Here is a tiny trained network, its code and every weight. The questions are about switching its units off for an input and a class, where a switched-off unit gives its printed mean instead of its output.

import numpy as np


def w(rows, s, z=0):
    codes = np.array(rows[::2]) - 128.0
    scale = np.full(codes.shape[1], s)
    scale[-1] = z or s
    return codes * scale


def f(y):
    return np.maximum(y, 0)


def log_softmax(a):
    a = a - a.max(-1, keepdims=True)
    return a - np.log(np.exp(a).sum(-1, keepdims=True))


def net(x, mask):
    res = np.array(x, float).reshape(1, 5) / 4 @ E
    y = f(res @ A[0][:, :-1].T + A[0][:, -1])
    res = res + np.where(mask, y, B[0][:, -1]) @ B[0][:, :-1]
    return log_softmax(res[-1] @ U[:, :-1].T + U[:, -1])


A, B = {}, {}
E = w([
[44,65,153,173,89,72,154],'x0',
[65,154,100,176,145,248,175],'x1',
[128,130,119,133,128,121,127],'x2',
[69,102,95,56,234,109,125],'x3',
[141,161,124,92,110,73,247],'x4',
],0.014)
A[0] = w([
[67,114,96,156,172,234,178,4],'neuron 1',
[211,171,177,230,53,140,122,7],'neuron 2',
[139,105,204,121,160,158,130,114],'neuron 3',
[132,167,91,104,84,102,181,122],'neuron 4',
[108,93,143,153,141,153,18,101],'neuron 5',
[118,125,124,110,172,107,127,7],'neuron 6',
[140,72,93,173,160,159,24,106],'neuron 7',
[77,81,57,45,226,114,129,56],'neuron 8',
[158,182,79,137,160,180,140,113],'neuron 9',
[196,201,67,70,137,159,86,144],'neuron 10',
[247,51,160,49,116,21,85,38],'neuron 11',
[128,161,95,76,105,87,187,122],'neuron 12',
[34,19,151,188,114,96,168,139],'neuron 13',
[144,119,159,73,161,75,94,7],'neuron 14',
[120,40,143,137,112,97,135,107],'neuron 15',
[157,156,128,97,146,85,220,85],'neuron 16',
[85,97,109,80,178,131,106,11],'neuron 17',
[195,129,114,112,176,150,128,106],'neuron 18',
[67,156,166,149,132,72,127,90],'neuron 19',
[232,205,117,84,185,146,110,89],'neuron 20',
[122,151,77,168,153,148,224,55],'neuron 21',
],0.013,0.004)
B[0] = w([
[131,173,30,193,124,175,170,227],'neuron 1',
[197,175,78,20,44,130,107,233],'neuron 2',
[137,172,175,144,148,150,128,141],'neuron 3',
[144,116,174,99,160,148,149,175],'neuron 4',
[152,58,175,107,184,176,202,209],'neuron 5',
[163,183,128,102,113,129,149,151],'neuron 6',
[179,47,188,84,217,169,199,213],'neuron 7',
[181,154,101,36,4,100,95,228],'neuron 8',
[89,144,133,188,137,98,70,184],'neuron 9',
[79,147,175,165,140,49,81,204],'neuron 10',
[107,146,24,219,154,172,173,252],'neuron 11',
[163,91,194,112,178,168,153,183],'neuron 12',
[60,159,210,192,117,46,36,236],'neuron 13',
[101,159,44,151,114,167,173,176],'neuron 14',
[81,143,137,134,142,107,78,176],'neuron 15',
[145,41,197,77,198,192,195,190],'neuron 16',
[168,133,104,81,91,125,128,179],'neuron 17',
[80,112,167,155,96,73,106,169],'neuron 18',
[125,130,171,146,116,103,94,165],'neuron 19',
[62,139,208,169,113,73,53,207],'neuron 20',
[125,83,105,145,166,175,172,182],'neuron 21',
],0.011,0.02)
U = w([
[66,127,209,183,132,69,53,140],'0',
[171,46,197,79,232,168,175,108],'1',
[113,144,9,229,148,176,157,251],'2',
[191,145,104,9,13,120,95,11],'3',
],0.013,0.0033)

Each question gives the input, the list of numbers given to net, and the class t.
The units are the neurons (one row each of A and B). Each row of codes is followed by its name. A weight is (code - 128) times the scale printed after its matrix; where a second scale follows, it is the last column's (A, B and U).
mask holds one flag per neuron, in row order. A switched-off neuron (its flag False) gives its mean, the last column of its row in B, instead of its output. The means were averaged over made-up inputs and are rounded, as every weight is.
A unit's drop is (log p(t) with every unit on - log p(t) with that unit switched off) / (log p(t) with every unit on - log p(t) with every unit switched off).
The circuit of an input: a set's keep is (log p(t) with only the set's units on - log p(t) with every unit switched off) / (log p(t) with every unit on - log p(t) with every unit switched off). Starting from the 12 units with the biggest drops (on a tie, the unit counted first), units are removed one at a time, each time the one whose removal leaves the highest keep (on an exact tie, the one counted first), for as long as the keep stays at least 0.8.
circuit, biggest first: the units of the circuit, biggest drop first
most important unit: the unit with the biggest drop
top k neurons: the k neurons with the biggest drops, biggest first
drop of u: that unit's drop, to one decimal
input [-7,0,4,6,-7], class 0: most important unit -> neuron 20
input [-4,-8,7,2,6], class 2: top 3 neurons -> neuron 11; neuron 14; neuron 7
input [-7,-8,-5,-5,-6], class 2: top 3 neurons -> neuron 11; neuron 13; neuron 14
input [0,-6,-2,-7,-2], class 3: top 2 neurons -> neuron 2; neuron 1
input [4,4,-4,5,3], class 3: top 4 neurons -> neuron 8; neuron 11; neuron 20; neuron 10
input [0,3,1,4,-3], class 3: top 2 neurons -> neuron 11; neuron 8
input [-6,5,4,6,-8], class 1: top 3 neurons -> neuron 7; neuron 5; neuron 13
input [-2,-6,6,-6,-6], class 1: top 2 neurons -> neuron 7; neuron 5
input [6,-3,2,-1,7], class 1: top 2 neurons -> neuron 16; neuron 12
input [-3,-5,0,-7,7], class 1: top 2 neurons -> neuron 16; neuron 8
input [-4,-6,6,7,4], class 3: top 3 neurons -> neuron 8; neuron 1; neuron 17
input [4,-8,-6,8,-7], class 2: top 4 neurons -> neuron 11; neuron 14; neuron 2; neuron 16
input [6,6,-3,4,8], class 1: top 2 neurons -> neuron 16; neuron 21
input [7,4,3,-8,1], class 3: top 2 neurons -> neuron 2; neuron 20
input [-7,-3,-6,0,5], class 0: top neuron -> neuron 20
input [4,-7,0,1,5], class 2: drop of neuron 11 -> 2.3
input [7,7,-2,7,1], class 0: drop of neuron 2 -> 3.9
input [3,5,-1,8,3], class 3: drop of neuron 8 -> 1.5
input [3,-4,0,-1,-4], class 1: drop of neuron 1 -> 1.0
input [-4,1,0,-4,-7], class 1: circuit, biggest first -> neuron 7
